Below are the code and all the weights of a small trained network. Each question names an input and a class and asks about switching units off, where a switched-off unit gives its printed mean instead of its output.

import numpy as np


def w(rows, s, z=0):
    codes = np.array(rows[::2]) - 128.0
    scale = np.full(codes.shape[1], s)
    scale[-1] = z or s
    return codes * scale


def f(y):
    return np.maximum(y, 0)


def log_softmax(a):
    a = a - a.max(-1, keepdims=True)
    return a - np.log(np.exp(a).sum(-1, keepdims=True))


def net(x, mask):
    res = np.array(x, float).reshape(1, 8) / 4 @ E
    y = f(res @ A[0][:, :-1].T + A[0][:, -1])
    res = res + np.where(mask, y, B[0][:, -1]) @ B[0][:, :-1]
    return log_softmax(res[-1] @ U[:, :-1].T + U[:, -1])


A, B = {}, {}
E = w([
[128,126,126,124,128,121,126,131,122,130],'x0',
[127,119,140,132,127,133,123,137,125,126],'x1',
[223,177,229,110,17,73,149,110,191,124],'x2',
[120,123,120,125,126,121,129,126,133,128],'x3',
[123,125,133,127,128,123,135,124,128,124],'x4',
[169,12,148,124,121,180,168,14,116,206],'x5',
[117,131,136,125,128,126,130,123,127,128],'x6',
[133,152,78,254,76,86,139,51,63,56],'x7',
],0.0081)
A[0] = w([
[124,106,142,63,152,115,144,171,156,164,100],'neuron 1',
[113,173,104,109,115,127,119,175,125,86,60],'neuron 2',
[142,123,170,24,184,150,95,158,171,141,127],'neuron 3',
[228,190,204,94,34,77,159,119,181,115,23],'neuron 4',
[134,119,91,231,92,99,108,79,95,66,128],'neuron 5',
[133,157,99,254,100,86,119,67,83,54,105],'neuron 6',
[93,212,117,132,130,95,94,227,130,69,94],'neuron 7',
[93,205,107,142,119,114,114,233,142,75,50],'neuron 8',
[102,216,114,147,137,119,100,217,151,84,83],'neuron 9',
[135,106,156,38,169,143,122,175,172,160,111],'neuron 10',
[160,27,134,129,114,206,179,22,111,228,56],'neuron 11',
[65,103,79,139,232,176,114,139,72,115,97],'neuron 12',
[25,93,35,149,243,169,112,155,54,131,70],'neuron 13',
[109,121,139,15,157,148,93,192,186,178,140],'neuron 14',
[137,65,132,132,129,165,130,45,146,166,3],'neuron 15',
],0.0068,0.0027)
B[0] = w([
[89,169,76,146,122,147,210,115,120,129,186],'neuron 1',
[130,97,153,121,159,129,116,84,109,117,165],'neuron 2',
[71,181,54,160,81,180,203,144,59,192,217],'neuron 3',
[164,98,197,228,44,121,64,203,253,132,254],'neuron 4',
[99,188,70,122,112,195,210,160,53,174,204],'neuron 5',
[10,202,30,141,119,243,207,190,35,243,218],'neuron 6',
[210,70,169,34,243,71,113,32,105,48,216],'neuron 7',
[158,83,169,58,193,80,94,84,93,113,203],'neuron 8',
[182,72,133,67,174,89,116,62,93,70,204],'neuron 9',
[88,210,51,153,117,177,185,154,72,178,212],'neuron 10',
[179,76,188,27,238,46,71,58,98,36,244],'neuron 11',
[160,113,180,166,58,113,95,162,233,107,220],'neuron 12',
[162,68,207,235,15,87,40,203,251,122,251],'neuron 13',
[62,177,53,157,113,193,196,166,42,195,235],'neuron 14',
[175,103,169,60,186,114,131,95,134,90,181],'neuron 15',
],0.0056,0.009)
U = w([
[50,157,56,122,116,182,189,158,43,165,125],'0',
[148,80,137,42,229,83,100,67,101,75,250],'1',
[128,95,152,181,32,112,71,188,254,115,10],'2',
],0.0078,0.0019)

Each question gives the input, the list of numbers given to net, and the class t.
The units are the neurons (one row each of A and B). Each row of codes is followed by its name. A weight is (code - 128) times the scale printed after its matrix; where a second scale follows, it is the last column's (A, B and U).
mask holds one flag per neuron, in row order. A switched-off neuron (its flag False) gives its mean, the last column of its row in B, instead of its output. The means were averaged over made-up inputs and are rounded, as every weight is.
A unit's drop is (log p(t) with every unit on - log p(t) with that unit switched off) / (log p(t) with every unit on - log p(t) with every unit switched off).
The circuit of an input: a set's keep is (log p(t) with only the set's units on - log p(t) with every unit switched off) / (log p(t) with every unit on - log p(t) with every unit switched off). Starting from the 12 units with the biggest drops (on a tie, the unit counted first), units are removed one at a time, each time the one whose removal leaves the highest keep (on an exact tie, the one counted first), for as long as the keep stays at least 0.8.
circuit, biggest first: the units of the circuit, biggest drop first
unit that matters most: the unit with the biggest drop
k most important neurons: the k neurons with the biggest drops, biggest first
drop of u: that unit's drop, to one decimal
input [5,-8,5,-8,-5,-8,-8,4], class 1: unit that matters most -> neuron 7
input [4,-4,-7,-6,0,0,2,-6], class 2: 2 most important neurons -> [neuron 13; neuron 12]
input [-8,1,4,-2,-4,-1,0,4], class 0: 4 most important neurons -> [neuron 13; neuron 6; neuron 12; neuron 5]
input [-4,1,6,4,8,-6,6,-3], class 1: 2 most important neurons -> [neuron 7; neuron 13]
input [-1,0,-1,6,-8,2,3,1], class 1: 3 most important neurons -> [neuron 4; neuron 14; neuron 13]
input [7,8,0,8,4,-6,7,-7], class 0: 2 most important neurons -> [neuron 14; neuron 3]
input [-1,-5,7,-3,-1,5,-5,8], class 0: 4 most important neurons -> [neuron 6; neuron 5; neuron 13; neuron 12]
input [-2,4,-3,-2,-5,7,4,-8], class 0: 4 most important neurons -> [neuron 14; neuron 3; neuron 10; neuron 7]
input [-2,-1,8,8,-2,8,2,0], class 1: 4 most important neurons -> [neuron 11; neuron 13; neuron 15; neuron 12]
input [2,-3,4,8,2,5,-7,7], class 0: 2 most important neurons -> [neuron 6; neuron 5]
input [-6,-7,-8,5,-7,-1,-3,7], class 2: 2 most important neurons -> [neuron 13; neuron 12]
input [-6,4,4,8,-2,-7,-5,6], class 1: drop of neuron 7 -> 1.0
input [-6,6,-6,-7,-6,-3,-1,-5], class 2: drop of neuron 5 -> 0.2
input [-5,0,-6,2,0,-3,-5,2], class 2: drop of neuron 1 -> 0.0
input [-3,-5,-5,-2,-3,-8,-4,3], class 1: circuit, biggest first -> [neuron 7]
